Below is a small trained network, with its code and all its weights. Each question gives an input and a class and asks what happens when units are switched off, that is, made to give their printed mean instead of their output.

import numpy as np


def w(rows, s, z=0):
    codes = np.array(rows[::2]) - 128.0
    scale = np.full(codes.shape[1], s)
    scale[-1] = z or s
    return codes * scale


def norm(h):
    return h / np.sqrt((h * h).mean(-1, keepdims=True) + 1e-5)


def f(y):
    return np.maximum(y, 0)


def log_softmax(a):
    a = a - a.max(-1, keepdims=True)
    return a - np.log(np.exp(a).sum(-1, keepdims=True))


def net(x, mask):
    res = np.array(x, float).reshape(1, 6) / 4 @ E
    u = 0
    for l in range(2):
        y = f(norm(res) @ A[l][:, :-1].T + A[l][:, -1])
        res = res + np.where(mask[u : u + 8], y, B[l][:, -1]) @ B[l][:, :-1]
        u += 8
    return log_softmax(norm(res)[-1] @ U[:, :-1].T + U[:, -1])


A, B = {}, {}
E = w([
[32,21,116,94,120,129,174,120,177,90],'x0',
[198,138,103,217,98,180,189,112,114,203],'x1',
[159,147,176,81,108,184,113,253,145,161],'x2',
[123,114,94,173,106,109,94,142,122,118],'x3',
[88,142,168,156,226,151,82,76,56,160],'x4',
[90,119,202,70,42,148,93,171,155,65],'x5',
],0.005)
A[0] = w([
[210,126,103,144,131,123,168,206,155,213,144],'0.n0',
[129,107,157,41,64,149,137,203,151,114,3],'0.n1',
[217,187,94,231,99,97,84,77,96,118,187],'0.n2',
[75,106,161,32,74,111,120,147,157,28,185],'0.n3',
[191,168,146,4,186,102,183,90,149,146,123],'0.n4',
[155,151,90,149,144,83,39,238,121,109,130],'0.n5',
[121,36,23,187,54,125,205,130,186,123,90],'0.n6',
[115,136,95,122,110,123,130,51,123,75,142],'0.n7',
],0.011,0.0036)
B[0] = w([
[154,74,103,196,185,168,151,217,118,219,212],'0.n0',
[138,188,255,183,145,91,125,185,137,107,196],'0.n1',
[178,202,102,135,146,207,139,79,66,118,248],'0.n2',
[76,96,114,35,70,107,95,139,166,83,235],'0.n3',
[132,165,60,161,96,175,158,64,109,80,173],'0.n4',
[160,195,112,158,91,184,149,69,185,61,198],'0.n5',
[126,99,7,17,88,192,140,90,71,147,216],'0.n6',
[96,153,133,173,167,126,126,45,145,81,179],'0.n7',
],0.0092,0.012)
A[1] = w([
[95,99,182,176,148,160,144,46,74,175,144],'1.n0',
[196,107,96,90,115,107,119,200,96,212,62],'1.n1',
[93,125,167,182,222,124,70,134,75,157,120],'1.n2',
[167,122,151,208,169,124,134,183,136,177,56],'1.n3',
[93,101,106,222,186,73,172,69,125,124,35],'1.n4',
[138,130,208,180,92,56,124,175,192,112,2],'1.n5',
[196,150,74,217,126,206,187,100,114,165,172],'1.n6',
[73,110,67,174,251,61,82,90,136,115,95],'1.n7',
],0.013,0.0016)
B[1] = w([
[219,126,167,204,127,138,49,88,168,115,166],'1.n0',
[97,99,81,197,233,124,189,166,126,174,153],'1.n1',
[69,94,167,119,115,134,108,11,138,108,148],'1.n2',
[167,172,96,59,87,129,85,14,59,78,157],'1.n3',
[110,156,216,137,188,52,130,183,106,130,149],'1.n4',
[140,164,180,224,141,175,125,209,194,128,150],'1.n5',
[163,244,126,184,165,123,120,125,75,115,254],'1.n6',
[121,57,142,97,126,159,156,147,78,250,152],'1.n7',
],0.011,0.021)
U = w([
[121,81,238,166,174,86,103,82,108,200,104],'0',
[200,72,141,159,89,53,151,122,196,165,3],'1',
[69,95,79,21,58,132,108,73,158,72,158],'2',
[206,231,97,212,172,160,135,86,71,144,165],'3',
[178,94,134,154,100,20,136,157,163,153,38],'4',
[113,153,255,157,85,124,95,229,231,80,139],'5',
[113,45,74,117,154,151,181,183,103,223,133],'6',
],0.0099,0.007)

Each question gives the input, the list of numbers given to net, and the class t.
The units are the neurons (one row each of A and B). Each row of codes is followed by its name. A weight is (code - 128) times the scale printed after its matrix; where a second scale follows, it is the last column's (A, B and U).
mask holds one flag per neuron, layer by layer. A switched-off neuron (its flag False) gives its mean, the last column of its row in B, instead of its output. The means were averaged over made-up inputs and are rounded, as every weight is.
A unit's drop is (log p(t) with every unit on - log p(t) with that unit switched off) / (log p(t) with every unit on - log p(t) with every unit switched off).
The circuit of an input: a set's keep is (log p(t) with only the set's units on - log p(t) with every unit switched off) / (log p(t) with every unit on - log p(t) with every unit switched off). Starting from the 12 units with the biggest drops (on a tie, the unit counted first), units are removed one at a time, each time the one whose removal leaves the highest keep (on an exact tie, the one counted first), for as long as the keep stays at least 0.8.
circuit, biggest first: the units of the circuit, biggest drop first
most important unit: the unit with the biggest drop
k most important neurons: the k neurons with the biggest drops, biggest first
top k neurons in layer l: the k neurons of layer l with the biggest drops, biggest first
drop of u: that unit's drop, to one decimal
input [-1,-5,1,-1,-4,-4], class 5: top neuron in layer 1 -> 1.n6
input [3,3,-4,-8,8,6], class 0: top 2 neurons in layer 0 -> 0.n2, 0.n6
input [8,3,-2,-2,4,-3], class 6: top 3 neurons in layer 0 -> 0.n2, 0.n5, 0.n1
input [7,6,8,2,-8,6], class 6: top 3 neurons in layer 1 -> 1.n1, 1.n6, 1.n0
input [2,3,-2,-2,5,8], class 5: 2 most important neurons -> 0.n6, 0.n2
input [8,2,1,4,5,-4], class 6: circuit, biggest first -> 0.n2, 0.n5, 1.n6
input [6,-3,-7,4,3,-1], class 6: circuit, biggest first -> 1.n7, 1.n6, 0.n2
input [8,0,-3,5,4,-5], class 6: circuit, biggest first -> 0.n2, 1.n7, 1.n6
input [6,8,-8,-6,8,6], class 0: circuit, biggest first -> 0.n2, 0.n5, 1.n4, 1.n6
input [2,-7,4,-4,2,1], class 5: top 2 neurons in layer 0 -> 0.n1, 0.n6
input [-7,-7,-7,-6,6,5], class 0: top 4 neurons in layer 0 -> 0.n6, 0.n5, 0.n7, 0.n2
input [8,-7,3,-1,7,2], class 2: 2 most important neurons -> 0.n3, 1.n6
input [0,5,2,5,-6,5], class 6: 2 most important neurons -> 0.n6, 0.n2
input [8,3,-4,7,-6,-5], class 2: circuit, biggest first -> 0.n6
input [6,3,2,2,6,-1], class 0: 3 most important neurons -> 0.n3, 0.n2, 0.n5
input [2,-1,-5,0,4,7], class 2: 2 most important neurons -> 0.n3, 0.n1
input [4,7,4,6,-1,8], class 6: top 3 neurons in layer 0 -> 0.n6, 0.n5, 0.n7
input [6,5,5,-2,-4,7], class 5: drop of 1.n0 -> 0.0
input [8,2,0,-1,7,7], class 5: drop of 0.n2 -> 0.4
input [-4,-6,3,-3,8,7], class 5: drop of 0.n2 -> 0.2
input [1,-3,6,6,-8,8], class 5: most important unit -> 0.n1
input [1,-3,-5,-7,7,5], class 2: top 2 neurons in layer 0 -> 0.n3, 0.n0
